Below are the code and all the weights of a small trained network. Each question names an input and a target symbol and asks about switching units off, where a switched-off unit gives its printed mean instead of its output.

import numpy as np


def w(rows, s, z=0):
    codes = np.array(rows[::2]) - 128.0
    scale = np.full(codes.shape[1], s)
    scale[-1] = z or s
    return codes * scale


def norm(h):
    return h / np.sqrt((h * h).mean(-1, keepdims=True) + 1e-5)


def f(y):
    return np.maximum(y, 0)


def softmax(a):
    e = np.exp(a - a.max(-1, keepdims=True))
    return e / e.sum(-1, keepdims=True)


def log_softmax(a):
    a = a - a.max(-1, keepdims=True)
    return a - np.log(np.exp(a).sum(-1, keepdims=True))


def net(x, mask):
    ids = ['ΛΠΣαβδεζηθμξφψω'.index(c) for c in x.split()]
    T = len(ids)
    res = E[ids] + P[:T]
    r = norm(res)
    for j in range(3):
        rows = slice(2 * j, 2 * j + 2)
        q, k, v = (r @ M[0][rows].T for M in (Q, K, V))
        z = softmax(np.where(np.tri(T) > 0, q @ k.T / 2**0.5, -1e9)) @ v
        o = O[0][rows]
        res = res + np.where(mask[j], z, o[:, -1]) @ o[:, :-1]
    y = f(norm(res) @ A[0][:, :-1].T + A[0][:, -1])
    res = res + np.where(mask[3:15], y, B[0][:, -1]) @ B[0][:, :-1]
    return log_softmax(norm(res)[-1] @ U[:, :-1].T + U[:, -1])


Q, K, V, O, A, B = {}, {}, {}, {}, {}, {}
E = w([
[169,176,4,252,7],'Λ',
[138,128,124,136,166],'Π',
[119,121,139,127,144],'Σ',
[130,119,166,131,135],'α',
[109,108,155,144,141],'β',
[105,123,148,97,115],'δ',
[102,111,153,112,123],'ε',
[122,129,120,94,135],'ζ',
[117,122,125,138,159],'η',
[84,105,133,124,137],'θ',
[99,115,117,94,127],'μ',
[143,131,167,113,133],'ξ',
[148,135,124,93,153],'φ',
[122,121,157,99,121],'ψ',
[120,127,124,116,154],'ω',
],0.016)
P = w([
[74,179,161,96,193],'0',
[129,64,113,68,197],'1',
[197,1,102,106,64],'2',
[63,34,31,94,103],'3',
[56,210,194,27,88],'4',
[56,241,79,213,62],'5',
],0.006)
Q[0] = w([
[179,76,27,117,122],'h0',
[138,217,33,148,91],'h0',
[107,99,156,136,22],'h1',
[117,167,114,134,43],'h1',
[132,177,201,8,161],'h2',
[150,1,113,105,183],'h2',
],0.027)
K[0] = w([
[122,224,115,201,72],'h0',
[179,111,107,183,39],'h0',
[183,125,72,174,58],'h1',
[166,75,67,149,73],'h1',
[78,73,174,60,255],'h2',
[60,218,142,150,145],'h2',
],0.027)
V[0] = w([
[116,176,72,129,99],'h0',
[168,189,18,100,125],'h0',
[117,139,125,124,130],'h1',
[126,60,167,63,186],'h1',
[254,159,225,74,149],'h2',
[189,143,122,233,181],'h2',
],0.028)
O[0] = w([
[120,179,168,118,106,61],'h0',
[96,190,173,59,96,27],'h0',
[119,137,132,124,111,131],'h1',
[99,190,179,121,170,254],'h1',
[252,123,214,74,92,153],'h2',
[185,156,111,91,194,9],'h2',
],0.02,0.018)
A[0] = w([
[151,171,202,166,94,57],'n0',
[99,124,123,137,183,166],'n1',
[78,102,153,153,93,172],'n2',
[114,186,14,143,171,89],'n3',
[132,90,69,71,66,249],'n4',
[94,122,111,185,162,194],'n5',
[122,198,71,114,160,32],'n6',
[112,31,30,2,86,235],'n7',
[206,131,145,102,158,76],'n8',
[95,154,116,142,36,81],'n9',
[45,166,102,95,144,136],'n10',
[58,124,100,169,79,177],'n11',
],0.021,0.0022)
B[0] = w([
[108,67,90,85,111,230],'n0',
[74,148,151,79,136,200],'n1',
[152,119,51,156,102,229],'n2',
[252,96,56,107,134,222],'n3',
[137,116,76,226,100,165],'n4',
[98,114,182,77,115,243],'n5',
[203,181,142,101,137,163],'n6',
[121,17,106,245,125,180],'n7',
[81,197,98,165,128,200],'n8',
[195,179,113,69,93,182],'n9',
[116,91,31,109,105,220],'n10',
[172,187,192,180,158,250],'n11',
],0.032,0.011)
U = w([
[224,170,46,157,103,48],'Λ',
[144,226,134,133,187,253],'Π',
[61,102,186,108,176,223],'Σ',
[203,143,164,198,208,87],'α',
[148,54,133,121,253,85],'β',
[142,173,178,206,76,123],'δ',
[78,130,197,218,166,135],'ε',
[133,153,83,80,39,56],'ζ',
[181,120,73,32,169,88],'η',
[60,131,39,192,203,90],'θ',
[66,192,100,170,68,127],'μ',
[230,132,188,130,141,137],'ξ',
[137,151,183,63,81,203],'φ',
[121,21,137,121,65,134],'ψ',
[37,103,73,60,114,88],'ω',
],0.011,0.0042)

Each question gives the input, a string of symbols that net reads in full, and the target symbol t.
The units are the heads (2 rows each of Q, K, V and O) and the neurons (one row each of A and B). Each row of codes is followed by its name. A weight is (code - 128) times the scale printed after its matrix; where a second scale follows, it is the last column's (O, A, B and U).
mask holds one flag per unit, heads first, then neurons. A switched-off unit (its flag False) gives its mean, the last column of its rows in O or B, instead of its output. The means were averaged over made-up inputs and are rounded, as every weight is.
A unit's drop is (log p(t) with every unit on - log p(t) with that unit switched off) / (log p(t) with every unit on - log p(t) with every unit switched off).
The circuit of an input: a set's keep is (log p(t) with only the set's units on - log p(t) with every unit switched off) / (log p(t) with every unit on - log p(t) with every unit switched off). Starting from the 12 units with the biggest drops (on a tie, the unit counted first), units are removed one at a time, each time the one whose removal leaves the highest keep (on an exact tie, the one counted first), for as long as the keep stays at least 0.8.
units of the circuit, in order: the units of the circuit, biggest drop first
unit that matters most: the unit with the biggest drop
top k neurons: the k neurons with the biggest drops, biggest first
which heads matter: for each layer, one digit per head in row order, 1 if its drop is at least 0.15 and else 0, layers parted by /
input ψ μ η, target ψ: top 3 neurons : n11, n0, n3
input Π μ ψ θ, target Π: which heads matter : 001
input Σ β ξ ω ψ ψ, target ξ: units of the circuit, in order : h2
input Σ Π Π, target Σ: which heads matter : 000
input θ Π α, target θ: which heads matter : 001
input ζ ψ ψ Π, target ζ: which heads matter : 101
input θ ζ ψ ξ, target θ: which heads matter : 001
input α μ ω ψ ω, target μ: top 2 neurons : n11, n10
input δ Π ψ ξ, target δ: units of the circuit, in order : h2, n11
input α θ θ, target α: which heads matter : 101
input ξ β ω Π θ, target β: which heads matter : 101
input θ ψ ψ ψ, target θ: which heads matter : 001
input ψ δ ω, target ψ: top 3 neurons : n11, n0, n3
input ω ω δ, target ω: unit that matters most : h0
input ε β Π, target ε: which heads matter : 101
input θ Σ ξ α, target θ: top 2 neurons : n11, n3
input δ β Π ψ, target δ: top 2 neurons : n11, n3
input α ξ ψ ψ θ Π, target ψ: top 3 neurons : n0, n11, n3
input Π ψ η φ Π, target ψ: units of the circuit, in order : h2, n11
input φ η Σ, target φ: unit that matters most : h2
